Below is a small trained network, with its code and all its weights. Each question gives an input and a class and asks what happens when units are switched off, that is, made to give their printed mean instead of their output.

import numpy as np


def w(rows, s, z=0):
    codes = np.array(rows[::2]) - 128.0
    scale = np.full(codes.shape[1], s)
    scale[-1] = z or s
    return codes * scale


def f(y):
    return y / 2 * (1 + np.tanh(0.7978845608 * (y + 0.044715 * y**3)))


def log_softmax(a):
    a = a - a.max(-1, keepdims=True)
    return a - np.log(np.exp(a).sum(-1, keepdims=True))


def net(x, mask):
    res = np.array(x, float).reshape(1, 7) / 4 @ E
    y = f(res @ A[0][:, :-1].T + A[0][:, -1])
    res = res + np.where(mask, y, B[0][:, -1]) @ B[0][:, :-1]
    return log_softmax(res[-1] @ U[:, :-1].T + U[:, -1])


A, B = {}, {}
E = w([
[40,63,202,166,114,78],'x0',
[49,35,164,68,82,176],'x1',
[81,80,1,140,63,96],'x2',
[147,90,69,98,239,127],'x3',
[76,170,90,83,78,193],'x4',
[57,238,109,35,157,82],'x5',
[193,58,119,158,97,11],'x6',
],0.0082)
A[0] = w([
[175,110,135,127,118,208,92],'N1',
[201,123,87,193,91,81,159],'N2',
[88,70,112,107,159,108,73],'N3',
[172,92,59,164,64,91,20],'N4',
[163,158,77,117,159,82,1],'N5',
[88,43,85,141,188,126,145],'N6',
[115,115,82,162,141,151,147],'N7',
[152,117,103,189,161,132,102],'N8',
[115,88,181,145,110,87,130],'N9',
[161,215,163,116,158,125,71],'N10',
[5,166,169,83,66,151,183],'N11',
[72,137,176,57,176,168,30],'N12',
[132,87,119,102,133,155,104],'N13',
[96,139,90,151,120,77,48],'N14',
[99,64,196,166,100,56,135],'N15',
[188,145,254,177,239,177,194],'N16',
[189,115,147,157,59,242,151],'N17',
[180,114,131,139,57,103,115],'N18',
[195,123,89,211,78,92,184],'N19',
[100,54,222,164,82,57,165],'N20',
[57,192,130,211,81,137,151],'N21',
],0.011,0.0038)
B[0] = w([
[95,70,149,152,102,125,161],'N1',
[174,168,91,129,83,96,212],'N2',
[163,106,87,90,143,125,153],'N3',
[190,120,93,115,136,85,184],'N4',
[61,174,162,129,134,161,167],'N5',
[136,97,74,71,130,144,178],'N6',
[121,104,148,101,124,140,149],'N7',
[127,137,77,81,117,122,160],'N8',
[122,114,134,177,123,129,175],'N9',
[183,188,119,97,172,144,177],'N10',
[81,146,154,116,33,110,221],'N11',
[147,151,111,154,85,78,180],'N12',
[104,116,138,103,111,122,140],'N13',
[123,93,148,139,131,137,152],'N14',
[145,74,137,193,129,123,210],'N15',
[176,101,154,220,166,150,255],'N16',
[97,53,154,139,116,116,198],'N17',
[159,139,93,162,124,109,168],'N18',
[178,149,61,135,86,55,218],'N19',
[110,38,136,248,144,149,229],'N20',
[74,106,151,83,96,148,179],'N21',
],0.012,0.013)
U = w([
[107,162,91,73,84,97,187],'0',
[94,105,97,60,215,170,77],'1',
[167,88,108,196,155,111,163],'2',
[30,86,164,155,104,146,165],'3',
[135,246,139,133,159,128,3],'4',
],0.012,0.0047)

Each question gives the input, the list of numbers given to net, and the class t.
The units are the neurons (one row each of A and B). Each row of codes is followed by its name. A weight is (code - 128) times the scale printed after its matrix; where a second scale follows, it is the last column's (A, B and U).
mask holds one flag per neuron, in row order. A switched-off neuron (its flag False) gives its mean, the last column of its row in B, instead of its output. The means were averaged over made-up inputs and are rounded, as every weight is.
A unit's drop is (log p(t) with every unit on - log p(t) with that unit switched off) / (log p(t) with every unit on - log p(t) with every unit switched off).
The circuit of an input: a set's keep is (log p(t) with only the set's units on - log p(t) with every unit switched off) / (log p(t) with every unit on - log p(t) with every unit switched off). Starting from the 12 units with the biggest drops (on a tie, the unit counted first), units are removed one at a time, each time the one whose removal leaves the highest keep (on an exact tie, the one counted first), for as long as the keep stays at least 0.8.
units of the circuit, in order: the units of the circuit, biggest drop first
k most important neurons: the k neurons with the biggest drops, biggest first
drop when u is switched off: that unit's drop, to one decimal
input [0,1,4,2,5,3,-6], class 0: 2 most important neurons => (N20; N16)
input [4,-5,7,4,3,7,-4], class 3: units of the circuit, in order => (N19)
input [-4,-6,3,-1,8,8,5], class 4: units of the circuit, in order => (N5; N10)
input [-1,-4,-4,-3,-6,1,-6], class 4: 3 most important neurons => (N20; N10; N15)
input [-3,8,4,0,8,6,-8], class 0: 3 most important neurons => (N20; N12; N16)
input [-5,4,4,2,1,1,2], class 1: 2 most important neurons => (N11; N19)
input [6,4,5,-1,1,5,-8], class 0: 3 most important neurons => (N20; N16; N12)
input [2,-6,7,4,-8,8,-1], class 0: 2 most important neurons => (N16; N20)
input [0,-7,-1,-4,3,1,-6], class 4: 2 most important neurons => (N10; N20)
input [1,1,2,-2,1,7,5], class 3: 2 most important neurons => (N19; N2)
input [-6,8,-6,-1,-2,0,1], class 3: drop when N15 is switched off => 0.2
input [-3,-1,-1,-8,3,3,4], class 0: drop when N2 is switched off => 0.0
input [-2,8,8,-6,4,8,-4], class 0: drop when N1 is switched off => 0.2
input [5,-5,4,-8,-2,-8,-8], class 3: units of the circuit, in order => (N21)
